Here is a tiny trained network, its code and every weight. The questions are about switching its units off for an input and a target symbol, where a switched-off unit gives its printed mean instead of its output.

import numpy as np


def w(rows, s, z=0):
    codes = np.array(rows[::2]) - 128.0
    scale = np.full(codes.shape[1], s)
    scale[-1] = z or s
    return codes * scale


def softmax(a):
    e = np.exp(a - a.max(-1, keepdims=True))
    return e / e.sum(-1, keepdims=True)


def log_softmax(a):
    a = a - a.max(-1, keepdims=True)
    return a - np.log(np.exp(a).sum(-1, keepdims=True))


def net(x, mask):
    ids = ['ΓΘΛβμτ'.index(c) for c in x.split()]
    T = len(ids)
    res = E[ids] + P[:T]
    u = 0
    for l in range(3):
        r = res
        for j in range(2):
            rows = slice(3 * j, 3 * j + 3)
            q, k, v = (r @ M[l][rows].T for M in (Q, K, V))
            z = softmax(np.where(np.tri(T) > 0, q @ k.T / 3**0.5, -1e9)) @ v
            o = O[l][rows]
            res = res + np.where(mask[u + j], z, o[:, -1]) @ o[:, :-1]
        u += 2
    return log_softmax(res[-1] @ U[:, :-1].T + U[:, -1])


Q, K, V, O = {}, {}, {}, {}
E = w([
[61,110,100],'Γ',
[108,128,132],'Θ',
[149,222,97],'Λ',
[7,202,143],'β',
[208,225,150],'μ',
[232,91,152],'τ',
],0.016)
P = w([
[156,184,198],'0',
[161,140,7],'1',
[136,37,255],'2',
[148,194,173],'3',
[118,83,13],'4',
[134,50,249],'5',
[148,197,175],'6',
[102,56,16],'7',
[135,54,249],'8',
[145,199,177],'9',
[68,47,29],'10',
[134,46,233],'11',
[145,198,175],'12',
],0.011)
Q[0] = w([
[121,116,148],'L0H0',
[117,6,95],'L0H0',
[56,173,147],'L0H0',
[153,117,85],'L0H1',
[125,134,187],'L0H1',
[149,172,67],'L0H1',
],0.021)
K[0] = w([
[104,191,108],'L0H0',
[97,79,6],'L0H0',
[91,138,152],'L0H0',
[162,77,63],'L0H1',
[73,126,202],'L0H1',
[233,122,129],'L0H1',
],0.016)
V[0] = w([
[166,168,2],'L0H0',
[111,138,74],'L0H0',
[127,16,75],'L0H0',
[88,135,148],'L0H1',
[192,88,189],'L0H1',
[169,185,181],'L0H1',
],0.0088)
O[0] = w([
[153,217,169,104],'L0H0',
[195,151,14,109],'L0H0',
[149,210,128,1],'L0H0',
[192,54,250,156],'L0H1',
[252,150,47,109],'L0H1',
[143,152,78,195],'L0H1',
],0.0047,0.0064)
Q[1] = w([
[161,134,251],'L1H0',
[140,50,228],'L1H0',
[75,99,94],'L1H0',
[148,105,151],'L1H1',
[95,152,133],'L1H1',
[125,165,105],'L1H1',
],0.018)
K[1] = w([
[138,46,248],'L1H0',
[140,67,183],'L1H0',
[99,174,31],'L1H0',
[186,92,136],'L1H1',
[89,138,148],'L1H1',
[92,219,139],'L1H1',
],0.014)
V[1] = w([
[68,2,195],'L1H0',
[63,183,145],'L1H0',
[162,101,215],'L1H0',
[208,186,188],'L1H1',
[250,83,232],'L1H1',
[191,103,112],'L1H1',
],0.0062)
O[1] = w([
[172,121,219,251],'L1H0',
[160,147,18,155],'L1H0',
[215,201,253,211],'L1H0',
[163,91,230,175],'L1H1',
[8,80,61,182],'L1H1',
[183,44,78,88],'L1H1',
],0.0045,0.0028)
Q[2] = w([
[99,107,141],'L2H0',
[133,253,170],'L2H0',
[244,180,52],'L2H0',
[125,192,94],'L2H1',
[61,175,183],'L2H1',
[193,70,58],'L2H1',
],0.0072)
K[2] = w([
[158,99,91],'L2H0',
[174,210,79],'L2H0',
[121,158,156],'L2H0',
[250,112,121],'L2H1',
[255,149,190],'L2H1',
[137,101,163],'L2H1',
],0.0077)
V[2] = w([
[39,111,167],'L2H0',
[207,25,157],'L2H0',
[4,203,68],'L2H0',
[228,56,127],'L2H1',
[37,2,128],'L2H1',
[231,89,99],'L2H1',
],0.0059)
O[2] = w([
[37,154,175,111],'L2H0',
[105,26,141,7],'L2H0',
[91,103,3,235],'L2H0',
[162,92,177,72],'L2H1',
[95,146,115,9],'L2H1',
[91,214,170,57],'L2H1',
],0.0076,0.0018)
U = w([
[99,18,113,213],'Γ',
[141,97,194,138],'Θ',
[185,152,95,135],'Λ',
[78,232,222,2],'β',
[201,172,182,57],'μ',
[180,2,185,84],'τ',
],0.01,0.0093)

Each question gives the input, a string of symbols that net reads in full, and the target symbol t.
The units are the heads (3 rows each of Q, K, V and O). Each row of codes is followed by its name. A weight is (code - 128) times the scale printed after its matrix; where a second scale follows, it is the last column's (O and U).
mask holds one flag per head, layer by layer. A switched-off head (its flag False) gives its mean, the last column of its rows in O, instead of its output. The means were averaged over made-up inputs and are rounded, as every weight is.
A unit's drop is (log p(t) with every unit on - log p(t) with that unit switched off) / (log p(t) with every unit on - log p(t) with every unit switched off).
The circuit of an input: a set's keep is (log p(t) with only the set's units on - log p(t) with every unit switched off) / (log p(t) with every unit on - log p(t) with every unit switched off). Starting from all 6 units, units are removed one at a time, each time the one whose removal leaves the highest keep (on an exact tie, the one counted first), for as long as the keep stays at least 0.8.
units of the circuit, in order: the units of the circuit, biggest drop first
most important unit: the unit with the biggest drop
heads that matter: for each layer, one digit per head in row order, 1 if its drop is at least 0.15 and else 0, layers parted by /
drop of u: that unit's drop, to one decimal
input τ Λ β τ Λ β β τ β, target τ: units of the circuit, in order	L0H1, L0H0, L1H0
input Λ μ τ Λ Θ, target Λ: heads that matter	11 / 00 / 00
input β Γ Λ τ μ Θ β τ μ, target τ: heads that matter	11 / 01 / 00
input β β τ Λ, target Λ: units of the circuit, in order	L0H1, L1H0
input β Γ μ Γ τ, target Λ: units of the circuit, in order	L0H0
input β μ β μ μ Λ β τ μ, target τ: units of the circuit, in order	L0H0, L1H1, L0H1
input β μ β Γ μ, target Γ: units of the circuit, in order	L0H0, L1H0
input Γ μ Λ Λ β, target Λ: units of the circuit, in order	L1H1, L0H1, L2H0
input τ Λ μ β Θ Θ Γ τ Λ Λ μ, target Γ: units of the circuit, in order	L1H0, L0H0
input β Θ β τ Γ, target Λ: heads that matter	10 / 01 / 00
input Θ μ τ Θ Γ, target Λ: heads that matter	11 / 01 / 00
input τ Θ Γ Γ β, target Λ: units of the circuit, in order	L1H1, L0H1
input τ β β τ, target τ: units of the circuit, in order	L1H1, L0H1, L2H0
input μ Θ β τ, target τ: most important unit	L1H0
input Γ Γ Γ μ Θ, target Λ: heads that matter	10 / 01 / 00
input β τ Λ, target τ: drop of L1H1	0.2
input β Λ Λ Γ τ, target Λ: drop of L0H0	1.1
input τ τ Λ, target τ: drop of L2H0	0.7
input Θ β β Θ Λ τ Λ τ Θ Λ, target Λ: drop of L1H0	0.6
input Γ β μ τ τ Θ μ τ Θ τ Γ β, target τ: most important unit	L0H1
